Here is a tiny trained network, its code and every weight. The questions are about switching its units off for an input and a class, where a switched-off unit gives its printed mean instead of its output.

import numpy as np


def w(rows, s, z=0):
    codes = np.array(rows[::2]) - 128.0
    scale = np.full(codes.shape[1], s)
    scale[-1] = z or s
    return codes * scale


def norm(h):
    return h / np.sqrt((h * h).mean(-1, keepdims=True) + 1e-5)


def f(y):
    return np.maximum(y, 0)


def log_softmax(a):
    a = a - a.max(-1, keepdims=True)
    return a - np.log(np.exp(a).sum(-1, keepdims=True))


def net(x, mask):
    res = np.array(x, float).reshape(1, 4) / 4 @ E
    u = 0
    for l in range(2):
        y = f(norm(res) @ A[l][:, :-1].T + A[l][:, -1])
        res = res + np.where(mask[u : u + 15], y, B[l][:, -1]) @ B[l][:, :-1]
        u += 15
    return log_softmax(norm(res)[-1] @ U[:, :-1].T + U[:, -1])


A, B = {}, {}
E = w([
[103,219,53,185,161,218,96],'x0',
[157,173,68,254,29,34,231],'x1',
[43,232,122,41,83,50,128],'x2',
[190,162,131,53,14,233,139],'x3',
],0.0073)
A[0] = w([
[117,166,134,93,113,124,125,74],'0.n1',
[96,165,137,63,148,122,118,104],'0.n2',
[115,78,151,2,209,191,96,1],'0.n3',
[103,159,123,83,194,167,100,31],'0.n4',
[97,226,112,127,209,241,92,46],'0.n5',
[142,19,173,8,121,92,118,38],'0.n6',
[87,116,142,109,238,111,109,110],'0.n7',
[147,138,149,95,124,171,132,105],'0.n8',
[102,119,131,116,200,111,114,84],'0.n9',
[145,139,124,148,51,143,138,130],'0.n10',
[99,113,134,117,219,106,112,76],'0.n11',
[78,176,130,30,159,106,97,64],'0.n12',
[140,96,142,105,114,126,129,48],'0.n13',
[167,23,146,133,181,225,105,81],'0.n14',
[141,110,145,15,88,240,110,86],'0.n15',
],0.021,0.0056)
B[0] = w([
[147,138,135,119,179,144,171,153],'0.n1',
[109,159,154,105,169,171,161,176],'0.n2',
[92,139,219,252,82,116,104,251],'0.n3',
[115,123,186,191,103,119,129,182],'0.n4',
[131,6,110,85,51,139,164,221],'0.n5',
[129,13,106,97,55,153,162,222],'0.n6',
[155,144,72,119,156,103,47,204],'0.n7',
[116,115,95,123,169,90,101,169],'0.n8',
[156,134,95,119,152,99,89,172],'0.n9',
[128,166,128,169,141,120,82,177],'0.n10',
[141,151,79,118,149,78,80,185],'0.n11',
[134,200,148,89,177,204,193,197],'0.n12',
[117,108,121,98,110,117,128,145],'0.n13',
[124,205,162,73,182,199,207,252],'0.n14',
[169,162,43,120,176,73,36,250],'0.n15',
],0.035,0.018)
A[1] = w([
[81,157,186,89,166,194,254,101],'1.n1',
[109,162,110,137,109,125,149,151],'1.n2',
[86,139,201,194,97,114,127,67],'1.n3',
[114,149,169,196,92,84,150,59],'1.n4',
[89,141,159,164,109,113,120,4],'1.n5',
[104,39,112,122,58,159,181,68],'1.n6',
[109,144,145,119,155,141,174,55],'1.n7',
[72,104,96,135,101,139,149,126],'1.n8',
[126,102,125,129,97,133,146,66],'1.n9',
[110,167,155,108,125,131,150,61],'1.n10',
[91,55,129,99,60,133,168,68],'1.n11',
[132,108,128,143,162,146,122,88],'1.n12',
[112,117,173,162,120,142,130,58],'1.n13',
[162,158,91,121,147,49,84,96],'1.n14',
[112,44,131,97,83,136,144,93],'1.n15',
],0.027,0.004)
B[1] = w([
[20,194,149,127,253,211,171,242],'1.n1',
[159,61,196,65,173,161,84,149],'1.n2',
[147,72,166,216,100,115,214,196],'1.n3',
[161,164,234,142,124,170,108,179],'1.n4',
[179,100,179,147,137,127,156,159],'1.n5',
[247,155,108,80,22,122,155,200],'1.n6',
[56,116,146,110,136,167,153,164],'1.n7',
[134,131,186,54,121,89,83,150],'1.n8',
[144,142,118,117,77,122,122,148],'1.n9',
[99,95,86,144,131,186,200,152],'1.n10',
[209,151,120,90,32,84,131,184],'1.n11',
[79,123,137,75,102,55,152,162],'1.n12',
[153,100,155,131,110,135,162,162],'1.n13',
[61,65,31,150,124,69,101,249],'1.n14',
[159,209,154,71,40,97,100,187],'1.n15',
],0.03,0.016)
U = w([
[132,88,213,250,114,127,123,55],'0',
[76,111,5,139,159,71,38,136],'1',
[49,215,149,89,203,234,191,59],'2',
[179,169,119,45,6,132,138,253],'3',
],0.015,0.0014)

Each question gives the input, the list of numbers given to net, and the class t.
The units are the neurons (one row each of A and B). Each row of codes is followed by its name. A weight is (code - 128) times the scale printed after its matrix; where a second scale follows, it is the last column's (A, B and U).
mask holds one flag per neuron, layer by layer. A switched-off neuron (its flag False) gives its mean, the last column of its row in B, instead of its output. The means were averaged over made-up inputs and are rounded, as every weight is.
A unit's drop is (log p(t) with every unit on - log p(t) with that unit switched off) / (log p(t) with every unit on - log p(t) with every unit switched off).
The circuit of an input: a set's keep is (log p(t) with only the set's units on - log p(t) with every unit switched off) / (log p(t) with every unit on - log p(t) with every unit switched off). Starting from the 12 units with the biggest drops (on a tie, the unit counted first), units are removed one at a time, each time the one whose removal leaves the highest keep (on an exact tie, the one counted first), for as long as the keep stays at least 0.8.
units of the circuit, in order: the units of the circuit, biggest drop first
most important unit: the unit with the biggest drop
k most important neurons: the k neurons with the biggest drops, biggest first
k most important neurons of layer l: the k neurons of layer l with the biggest drops, biggest first
drop of u: that unit's drop, to one decimal
input [7,-5,-7,-8], class 1: most important unit -> 0.n7
input [4,-7,3,6], class 0: 3 most important neurons of layer 0 -> 0.n3; 0.n4; 0.n15
input [-3,6,-7,1], class 2: 3 most important neurons -> 0.n15; 0.n7; 0.n5
input [7,-1,1,8], class 1: 2 most important neurons -> 0.n15; 0.n6
input [6,8,-6,-2], class 0: 2 most important neurons of layer 0 -> 0.n14; 0.n15
input [0,7,0,-8], class 1: 2 most important neurons -> 0.n3; 0.n14
input [0,7,8,-4], class 2: 4 most important neurons -> 0.n15; 0.n7; 0.n5; 0.n6
input [-8,-7,-8,7], class 2: 3 most important neurons of layer 0 -> 0.n14; 0.n5; 0.n7
input [-5,-2,1,-3], class 3: 2 most important neurons -> 0.n6; 0.n15
input [7,0,6,3], class 3: 3 most important neurons -> 0.n5; 0.n14; 1.n6
input [1,6,-6,7], class 1: 4 most important neurons of layer 0 -> 0.n3; 0.n14; 0.n4; 0.n12
input [2,6,7,5], class 2: 3 most important neurons of layer 0 -> 0.n15; 0.n7; 0.n11
input [4,-4,0,-2], class 0: 2 most important neurons -> 0.n3; 0.n4
input [5,-5,5,-5], class 0: most important unit -> 0.n4
input [8,-4,4,-5], class 3: 2 most important neurons -> 0.n5; 0.n15
input [-6,-6,8,3], class 2: 3 most important neurons of layer 0 -> 0.n12; 0.n2; 0.n5
input [-5,-5,-6,-6], class 1: 3 most important neurons of layer 0 -> 0.n7; 0.n11; 0.n9
input [-2,-4,5,7], class 1: 2 most important neurons -> 0.n15; 0.n14
input [5,-1,4,-3], class 3: 3 most important neurons -> 0.n5; 0.n14; 0.n15
input [-7,6,7,8], class 1: 4 most important neurons -> 0.n3; 0.n14; 0.n5; 0.n10
input [8,-7,-3,4], class 3: 2 most important neurons -> 0.n5; 0.n10
input [-6,-3,0,-3], class 3: units of the circuit, in order -> 0.n6
input [-4,8,0,2], class 0: 2 most important neurons -> 0.n15; 0.n14
input [2,-8,-1,4], class 0: 2 most important neurons of layer 0 -> 0.n3; 0.n4
input [-1,6,8,0], class 2: 3 most important neurons of layer 0 -> 0.n15; 0.n3; 0.n7
input [5,4,0,1], class 3: 3 most important neurons -> 0.n14; 0.n15; 0.n3
input [4,1,-6,8], class 1: units of the circuit, in order -> 0.n15
input [-8,5,-8,-1], class 2: 2 most important neurons of layer 0 -> 0.n15; 0.n5
input [-4,8,2,-8], class 0: drop of 0.n15 -> 2.0
input [6,-1,1,2], class 3: drop of 0.n5 -> 4.3
